After every row comes roughly how far along a hidden order it lies, from 0 to 30.
In the rows, 128 means zero.
[160 102 124 135 132 146 122 129 121 143 189 195 147 255 100  94 192  92
 108 114 162 200 185 154 108 114 107 100 127 111 131  93 116 154  73 102
  87 119 121 140  67 106 111 107 131 118 119 112 138  74]	1
[168 111 125 131 133 112 118 130 162 130 181 158 163 208 104  64 192  99
 125 102 140 158 164 125 115 116 143 147 112 167 130 127 134 189  90 110
 119 107 110 121  88 122 167 137 129 174 126  92 131  85]	5
[183 126 109 134 127 116 122 113 171 128 175 159 150 214 109  85 148  88
 110  96 173 146 122 122  95 120 125 130 118 120 131 127 141 152  90  98
  91 110  95 158  94 120 141 153 126 197  59 118 137  64]	21
[170 136 135 135 135 111 127 139 185 124 189 152 158 202 112  62 185 117
 168 126 169 118 127 129 116 127 149 134 109 131 135 130 139 161 101 108
  89 102 107 150  77 108 125 147 126 164  87  95 134  64]	12
[172 125  96 127 124 115 120 111 165 129 140 151 150 177 101  85 138  86
 126  94 166 165 130 122  98 112 120 129 113 133 128 132 136 164  92  98
 110 118  98 145 119 130 109 161 128 214 111 110 131  80]	23
[150 105 133 140 133 130 118 132 157 137 189 202 153 255 112  96 190  88
 121 108 154 173 182 140 108 124 117 110 123 132 129 131 124 154  96 105
  92 112 111 130  55 115 159 122 129 137 116 102 137  72]	3
[156 115 116 139 136 135 121  76 122 127 208 162 160 204 100  92 189 123
 128 131 151 154 139 141 111 111 154 111 115 144 136  36 120 154 109 125
 106 115 135 112  97 105 144 132 134 147  52 117 126  97]	0
[166 110 113 136 136 126 121  68 126 129 219 157 161 172 102  90 189 119
 128 104 147 166 139 140 114 107 151 115 111 138 136 157 119 148 102 122
 113 112 134 103  97 105 155 138 134 157  77 108 122  91]	0
[172 139 122 131 139 126 130 116 164 127 227 153 149 197 106  75 196 152
 168 133 173 127 137 139 109 117 169 118 114 130 138 146 121 163 104 115
  96 106 113 135  88  94 121 133 129 141  50 104 133 109]	10
[166 128 107 130 126 114 122 112 166 128 163 147 152 185 106  83 138  75
  97  95 166 157 123 125  97 119 122 132 116 130 129 138 143 145  93  94
 106 113  95 151  98 122 100 158 126 206  93 115 134  71]	22
[172 117 104 127 123 129 121 145 165 143 142 173 143 209 102 101 143  72
 130  89 167 186 154 133 106 120  97 115 121 113 127 112 137 146  75  79
  88 112  85 148 100 120 115 150 126 189 121 116 142  67]	22
[157 106 114 136 129 118 116  88 139 135 190 161 160 171 100  87 169  84
 124  91 140 190 151 132 108 103 126 125 109 154 128 137 125 167  81 105
 131 117 116 107 116 123 103 144 132 194 127 112 125  93]	30
[183 126 110 131 123 118 122 124 174 130 162 157 153 193 104  85 142  90
 146  98 168 158 137 125  99 123 109 129 119 121 130 101 139 165  80  95
  93 120  87 159  90 119 136 158 125 199  97 115 138  52]	22
[162 154 102 117 128 131 133 130 151 140 182 155 146 228  92  87 165 145
 115 115 179 175 145 139 104 101 147 120 110 123 135 133 131 200  82 100
  96 109 108 157 115  93 132 145 130 188 120 112 133 118]	16

New part:
[178 121 113 113 152 130 139 124 126 144 147  95 144 136 153 130 142 129]	26
[184 125  21 107 179  89 134 139 130 140 152  82 129 136 197 129 167 109]	0
[107 136 120 138 159 108 161 119 131 136 129  96 148 140 169 129 115 128]	30
[ 85 148  33 133 182  42 159 131 135 131 137  93 128 140 216 128 135 109]	9
[ 82 139  74 132 164  96 149 123 132 136 139  98 146 143 177 131 131 121]	26
[241 111  88 110 156 130 142 131 125 143 144 103 132 123 178 125 128 123]	0
[241  97 177 116 136 176 134 120 120 147 140  87 158 125 109 132 132 146]	26
[158 127 145 128 140 143 155 117 126 141 131 117 143 130 148 125 101 135]	26
[131 129 109 126 163 115 149 124 130 138 140  88 147 140 165 130 132 126]	30
[220 119 118 116 150 127 161 124 126 143 138 126 130 119 183 122  98 129]	9
[192 106 102 122 165 133 141 131 126 139 135  68 153 130 158 134 151 128]	9
[173 123  64 117 172 103 148 133 129 136 138  85 137 133 187 129 141 118]	0
[149 128 112 141 157 112 173 123 129 133 118 116 137 123 186 125  96 128]	0
[169 120  90 112 162 118 136 128 126 144 149  88 145 141 163 130 157 122]	30
[176 122 108 112 148 126 139 124 126 145 148 102 140 135 154 129 137 128]	26
[255  86 185  86 107 190 151 121 113 164 153 175 117  93 141 112  67 147]	0
[140 131  93 121 163 111 149 124 131 141 144  92 141 141 175 129 136 123]	30
[171 124  68 123 166 109 154 128 128 138 137  99 138 129 189 126 121 123]	9
[151 122 133 129 153 132 151 120 128 140 134  87 154 136 151 130 126 133]	30
[252 108 127 112 145 143 153 125 123 146 141 117 135 118 164 123 108 133]	9
[199  98 142 128 157 152 148 127 124 139 122  71 159 124 139 134 125 137]	0
[255 110  83 100 156 125 144 132 124 150 153 118 128 121 182 123 133 122]	0
[  1 166  61 152 171  59 172 121 138 124 125 103 138 150 209 130 115 113]	26
[161 127  75 121 167 106 154 129 129 136 138 103 134 129 193 127 123 122]	9
[131 120 141 133 156 133 150 120 130 137 129  78 157 137 150 133 128 137]	30
[220 128 134 110 131 132 154 119 125 149 149 148 128 125 161 120  97 132]	26
[138 114 152 129 157 134 145 123 128 139 133  70 159 136 140 134 139 133]	30
[124 126  77 135 177 100 152 130 131 131 124  73 147 135 178 133 136 121]	0
[ 72 155  66 132 164  79 158 123 134 135 141 117 131 145 201 127 121 113]	26
[220 117  87 110 160 119 150 129 126 141 147 107 130 126 182 125 126 123]	9
[252 107 120 109 149 143 148 127 122 148 143 112 138 120 161 125 118 132]	9
[219 104 146 130 152 149 159 124 124 140 123  90 148 118 148 128 103 138]	0
[221 110 116 117 154 134 149 127 125 143 138  98 141 122 169 126 121 130]	9
[185 121 103 130 153 120 163 126 127 138 129 118 134 122 178 125  97 127]	0
[143 134  76 113 159 107 137 127 130 142 150 105 138 142 173 130 152 119]	26
[149 122 104 134 168 120 155 126 129 134 126  76 150 132 172 132 123 128]	9
[ 65 146  88 138 169  81 162 122 134 135 133 105 139 145 192 128 115 119]	30
[248 113 110  94 146 139 133 126 124 153 162 113 134 130 161 124 143 129]	30
[111 138  82 128 164  98 150 124 132 136 141  92 142 143 182 129 136 121]	30

New part:
[ 92 138 116 105 150 135 130 111 137 224 136 129 104 158 127 123 114 116
 130  99 155 142  79  89 139  85 109 149  73 117 143 137 112 162 102 107
 113 166 135 133 108 158 117 168  83 156  92 143  87 158 168 134 158 108
 105 188 110 148  96 100  91 143 162 175  97  81 121 113 189 147 169 117
 192 118 106 125]	30
[101 137 141 166 148 134 123 135 141 170 126 122 166 168 102 110 107 118
 138 134 125 111 124 141  84  81  70 109 103 131 141 118 140 172 179 157
 159 135 115 110  99 107  90 116 160 116 178 126 135 130  91  79  73 137
 101 142 162 160  66  72 158  96 104 142 115 145 120 126  94 118 111 115
  68  92 164  76]	4
[178 119 144 151  98 114 144 138 118  52 105 107 127 110 128 138 111 139
 108 167 121 130 170 161 121 154 143 112 168 141  97 144 148  78 146 132
 157 102 131 112 144 108 174  77 173  88 139 125 159 114 112 164 119 143
 158  54 141 100 177 162 155 116 106  76 179 158 156 144  73 111  90 147
  96 157 131 141]	7
[161 118 133 111  97 111 128 110 128  70  95 135 103  90 155 163 133 128
 117 137 150 149 148 148 135 169 175 128 160 137 102 173 141  56 123 124
 130 120 138 137 156 138 185 121 153 110  89 123 139 142 160 195 150 129
 159  91 116  87 195 178 119 151 137 105 169 128 138 128 110 122 113 163
 144 185  88 169]	19
[160 124 129  96 106 116 131 100 129 116 109 131  89  94 152 160 122 125
 116 128 161 158 134 128 150 160 187 133 149 135 104 178 124  56 107 113
 127 133 142 139 133 153 187 143 116 128  70 131 118 151 172 200 173 124
 153  80 114  80 193 169  98 159 145 114 157 109 144 124 139 131 125 144
 164 176  84 181]	25
[114 145 136 158 150 136 139 143 132 165 137  96 150 180  93  87  82 129
 125 139 112 111  95 115  97  70  74 122  81 122 140 106 131 194 160 129
 149 152 126  96  94 119 103 113 145 128 138 146 120 134 105  93  95 122
  79 150 143 165  61  61 140  96 108 177 107 115 131 132 134 135 140  97
 127  74 169  79]	14
[127 129 148 171 122 121 129 121 150 138 104 128 161 140 113 128 108 117
 131 151 145 123 148 169  76 110  90  97 145 140 107 150 154 108 191 176
 177 130 112 113 106  91 142  97 190  89 166 117 165 118  90 117  77 145
 121 102 170 132 119  93 174 103  93 110 139 159 123 128  58 103  88 136
  48 116 154  89]	0
[ 57 131 111 106 148 133 105  98 159 207 140 176 126 124 145 145 155  99
 158  66 161 149 103 105 129 111 115 136 119 125 148 155 110 147 124 149
 109 157 122 165 108 156  92 189  74 174 133 114 110 146 154 112 132 122
 126 201 129 144  86  99 106 158 165 150  79 106  83  97 162 135 152 138
 127 130 100 123]	21
[139 142 127 118 143 137 143 140 117 170 139  94 115 173 107  95  84 138
 114 128 110 117  85  85 130  91 100 147  57 116 146 109 116 207 102  90
 123 154 136  99 113 153 119 126 109 145  91 156  90 138 145 122 147 107
  72 162 100 158  84  92  93 118 132 186 112  86 135 135 187 157 166  95
 201  93 141 105]	29
[103 149 130 112 148 130 142 101 146 218 119 105  99 184 105 114  68 112
 123 112 166 134  65  84 103  67  98 137  58 127 134 162 120 169 127 115
 140 190 136 113  91 156 141 147 112 150  65 156  91 173 168 155 156 108
  82 174 114 170  80  51  85 137 137 202 122  60 114 119 175 147 168 117
 201 107 118 108]	30
[ 87 138 114 108 152 141 123 117 136 193 149 131 118 144 121 112 123 119
 148  91 136 128  79  90 132  89 112 146  77 114 152 124 108 194  99 114
 105 157 132 135 105 152  96 172  85 171 137 140  93 145 152 110 151 114
  99 205 111 154  75  90  88 144 147 182  86  87 105 111 186 149 171 102
 168 106 120 116]	28

Part 4:
[ 71 100 116 112 119 169 119 105 136 141 138 117  89  46 124 127 181 136
 123  65  93 106 101 108 111 139 131 149 113  36 131 138 102 196 114 127
  91 120 159  96 124 119 144  77 132 113 102 134 128 178 116 104 133 100
  94 166 140  99 172 147 157 134 169 144 124 104 122 115 167 133 152 118
  98 155 133 195 155 146 125  75 141 119  98 104 131 166 114  50 143 142]	7
[188 124 122 201 120 111 147 111 135 112 134 150 130 119 114 122  88 186
 111 126 148 129 128 112 133 122  93 112 110 204 134  78 135 123 136 152
 116 105 126 128 113 146 109 129  96 112  96 125 143  47 106 149 123 135
 139 116 147 183  40 102 126 111  29 114  97 204 141 127 120  90 153 128
 123 131  59 153 110 130 156 177  76 159 120 138 122 132  71 210 142  86]	14
[142 148 175 241 132 111 135  91 151 126 147 123 174 130  76 131 114  95
 111 186 170 131 151 106 153  87  88 101 112 242 131  56 131 113 148 130
 127 112 102 167  91 145  91 207 151 125 146 107 147  63 124 126 161 145
 166 106 149 164  85 126 101  98  73 153 135 165 155 152 113  66 107 137
 113 111  95 164 124 151 176 198 101 194 136 116 126 142 133 211 144  74]	18
[ 76  95 130 105 113 168 111 123 131 135 142 119 100  77 136 123 183 149
 124  83  86 112 107 115 110 150 129 136 115  44 128 154 109 190 117 135
  94 125 153  97 127 122 144  51 125 113 107 159 125 177 118 105 127  91
  91 164 140  94 171 139 150 137 156 136 120 109 128 113 168 150 133 115
  99 129 139 212 153 150 115  70 139 101 103 101 128 168 121  38 138 148]	7
[102 110 114  97 125 156 116 146 123 128 125 127 113 114 150 124 159 129
 139  95 107 119 117 145 121 142 145 137 129  73 131 175 126 150 127 136
 118 131 145 110 140 120 147  73 123 120 143 141 121 182 130 122 122 106
 105 143 125  92 164 145 135 140 155 130 116  85 117 102 144 161 126 125
 120 131 153 110 139 131 108  85 145  83 114 121 129 132 130  46 123 160]	21
[108 129  97  29 136 142 115 167 113 144 106 129 109 138 171 126 150 112
 158 120 105 127 120 168 117 147 171 150 147  45 126 218 132 124 126 122
 148 149 145 119 166 104 163  69 126 132 149 141 114 212 149 131 115 121
 113 140 106  74 199 150 134 152 208 118 125  44 104 116 134 195 109 137
 138 132 183  45 143 108  91  82 170  69 133 130 131 111 158  24 110 186]	30
[ 98  99 122  38 115 158 111 158 125 129 140 126 100 106 154 123 178 155
 135  94  93 118 107 135 109 156 140 132 122  41 133 170 119 163 120 143
 105 131 154  93 134 121 145  31 114 118 113 159 123 182 123 113 118  97
  95 159 132  94 157 135 155 141 138 123 115  97 123 108 159 162 128 119
 110 129 143 169 146 139 105  65 136  79 109 108 126 153 117  43 131 162]	13
[103 106 119  70 117 147 109 155 116 128 126 129 112 137 163 122 162 142
 143 113 102 123 111 148 114 153 152 133 132  47 129 191 127 150 125 139
 120 136 149 104 150 121 148  33 116 126 131 165 117 195 134 119 112 103
 103 152 126  88 157 135 139 145 157 121 114  87 116 120 143 170 116 123
 121 120 156 133 139 133  97  72 144  78 118 119 128 138 134  34 123 171]	19
[151 154 169 212 139 122 141  51 150 132 142 120 170 117  69 133 108  84
 106 177 172 128 148 113 157  78  93 109 111 240 136  66 130 107 149 126
 129 114 104 171  95 139 100 214 154 125 152  96 149  69 123 129 170 149
 169 101 150 165  75 135 104 101  88 155 137 147 153 149 114  63 110 141
 115 121  99 126 124 143 182 197 105 196 135 117 128 132 133 232 141  79]	22
[ 84 108 144 184 109 130 131  73 143 122 157 122 144  47  91 122 145 142
 100 117 120 115 121  72 127 121  94 139 109 115 117  70 100 174 122 116
  88 109 138 108  98 134 122 138 132 110  95 134 132 111 112 108 144 112
 106 152 153 144 111 133 138 112 139 165 125 161 145 120 148  91 155 108
  97 133 110 255 144 167 157 115 110 173  99 109 136 180 116 143 149 107]	0
[ 91  95 118 143 105 151 123 116 130 108 145 133 115  78 131 117 165 175
 118  74 104 113 106 104 119 146 111 134 116  75 127 126 110 179 120 141
  86 112 154  85 122 136 134  54 109 103  99 151 125 148 110 114 115  95
  81 161 148 122 115 131 144 132 113 136 101 148 131  91 155 132 159 105
 103 134 112 232 142 152 123  82 111 108  92 116 130 169 103  78 140 141]	3
[162 133 116 160 127 116 143 114 133 137 122 146 124  97 117 126 109 150
 127 146 148 124 131 124 131 121 113 136 125 172 130 106 129 128 138 133
 131 116 140 131 123 129 127 148 112 120 111 110 144  82 118 149 134 140
 140 111 135 148  91 127 126 117 102 118 109 133 133 135 124 101 141 137
 124 144  95 111 123 128 146 159 107 154 126 126 126 130  93 180 138 109]	22
